Here is a tiny trained network, its code and every weight. The questions are about switching its units off for an input and a class, where a switched-off unit gives its printed mean instead of its output.

import numpy as np


def w(rows, s, z=0):
    codes = np.array(rows[::2]) - 128.0
    scale = np.full(codes.shape[1], s)
    scale[-1] = z or s
    return codes * scale


def f(y):
    return y / 2 * (1 + np.tanh(0.7978845608 * (y + 0.044715 * y**3)))


def log_softmax(a):
    a = a - a.max(-1, keepdims=True)
    return a - np.log(np.exp(a).sum(-1, keepdims=True))


def net(x, mask):
    res = np.array(x, float).reshape(1, 7) / 4 @ E
    y = f(res @ A[0][:, :-1].T + A[0][:, -1])
    res = res + np.where(mask, y, B[0][:, -1]) @ B[0][:, :-1]
    return log_softmax(res[-1] @ U[:, :-1].T + U[:, -1])


A, B = {}, {}
E = w([
[61,174,253],'x0',
[122,139,117],'x1',
[186,197,147],'x2',
[142,125,140],'x3',
[150,112,153],'x4',
[119,81,148],'x5',
[107,143,104],'x6',
],0.0073)
A[0] = w([
[104,140,142,39],'neuron 0',
[98,71,38,84],'neuron 1',
[92,115,127,150],'neuron 2',
[228,71,191,161],'neuron 3',
[93,113,124,162],'neuron 4',
[105,154,115,115],'neuron 5',
[56,140,184,85],'neuron 6',
[88,68,95,89],'neuron 7',
[60,170,202,89],'neuron 8',
[145,124,167,32],'neuron 9',
[155,202,130,135],'neuron 10',
[172,141,161,158],'neuron 11',
[80,164,165,86],'neuron 12',
[141,118,149,152],'neuron 13',
[89,113,177,18],'neuron 14',
[148,149,157,252],'neuron 15',
[73,9,159,151],'neuron 16',
[130,151,172,1],'neuron 17',
[80,157,170,80],'neuron 18',
[140,165,135,208],'neuron 19',
[141,95,152,83],'neuron 20',
],0.012,0.0044)
B[0] = w([
[180,107,140,113],'neuron 0',
[186,146,169,224],'neuron 1',
[126,182,179,152],'neuron 2',
[74,110,108,189],'neuron 3',
[96,194,114,158],'neuron 4',
[153,105,237,132],'neuron 5',
[186,112,37,214],'neuron 6',
[177,194,174,167],'neuron 7',
[197,37,37,254],'neuron 8',
[146,149,37,111],'neuron 9',
[106,160,174,185],'neuron 10',
[70,224,181,161],'neuron 11',
[202,107,68,184],'neuron 12',
[93,93,95,142],'neuron 13',
[173,87,66,142],'neuron 14',
[61,151,121,223],'neuron 15',
[75,253,154,241],'neuron 16',
[173,79,61,125],'neuron 17',
[193,131,59,183],'neuron 18',
[46,119,161,192],'neuron 19',
[115,79,41,118],'neuron 20',
],0.0062,0.0047)
U = w([
[254,42,114,45],'0',
[74,116,183,252],'1',
[68,177,192,153],'2',
[80,93,193,170],'3',
[69,114,177,129],'4',
[45,138,164,58],'5',
],0.0092,0.0033)

Each question gives the input, the list of numbers given to net, and the class t.
The units are the neurons (one row each of A and B). Each row of codes is followed by its name. A weight is (code - 128) times the scale printed after its matrix; where a second scale follows, it is the last column's (A, B and U).
mask holds one flag per neuron, in row order. A switched-off neuron (its flag False) gives its mean, the last column of its row in B, instead of its output. The means were averaged over made-up inputs and are rounded, as every weight is.
A unit's drop is (log p(t) with every unit on - log p(t) with that unit switched off) / (log p(t) with every unit on - log p(t) with every unit switched off).
The circuit of an input: a set's keep is (log p(t) with only the set's units on - log p(t) with every unit switched off) / (log p(t) with every unit on - log p(t) with every unit switched off). Starting from the 12 units with the biggest drops (on a tie, the unit counted first), units are removed one at a time, each time the one whose removal leaves the highest keep (on an exact tie, the one counted first), for as long as the keep stays at least 0.8.
units of the circuit, in order: the units of the circuit, biggest drop first
k most important neurons: the k neurons with the biggest drops, biggest first
drop of u: that unit's drop, to one decimal
input [7,6,-1,-7,-2,5,4], class 0: 2 most important neurons : neuron 8; neuron 6
input [8,-7,-1,-1,-3,-1,-8], class 0: units of the circuit, in order : neuron 8; neuron 6
input [2,-3,-8,6,7,6,5], class 2: units of the circuit, in order : neuron 16
input [1,7,-8,-5,1,4,8], class 2: units of the circuit, in order : neuron 16; neuron 7; neuron 8
input [-5,3,-6,-7,1,1,-5], class 2: units of the circuit, in order : neuron 16; neuron 8; neuron 7
input [-6,-8,-8,1,-1,-1,-8], class 2: units of the circuit, in order : neuron 16; neuron 8
input [7,0,6,-7,-2,-2,-7], class 0: units of the circuit, in order : neuron 8; neuron 12
input [7,0,-6,-7,6,5,-6], class 0: 3 most important neurons : neuron 8; neuron 6; neuron 14
input [8,8,2,-4,-3,-4,2], class 0: drop of neuron 12 : 0.1
input [-7,-5,8,-2,8,-6,4], class 1: drop of neuron 12 : 0.0
input [7,-3,-5,2,-3,-3,-6], class 0: drop of neuron 6 : 0.2
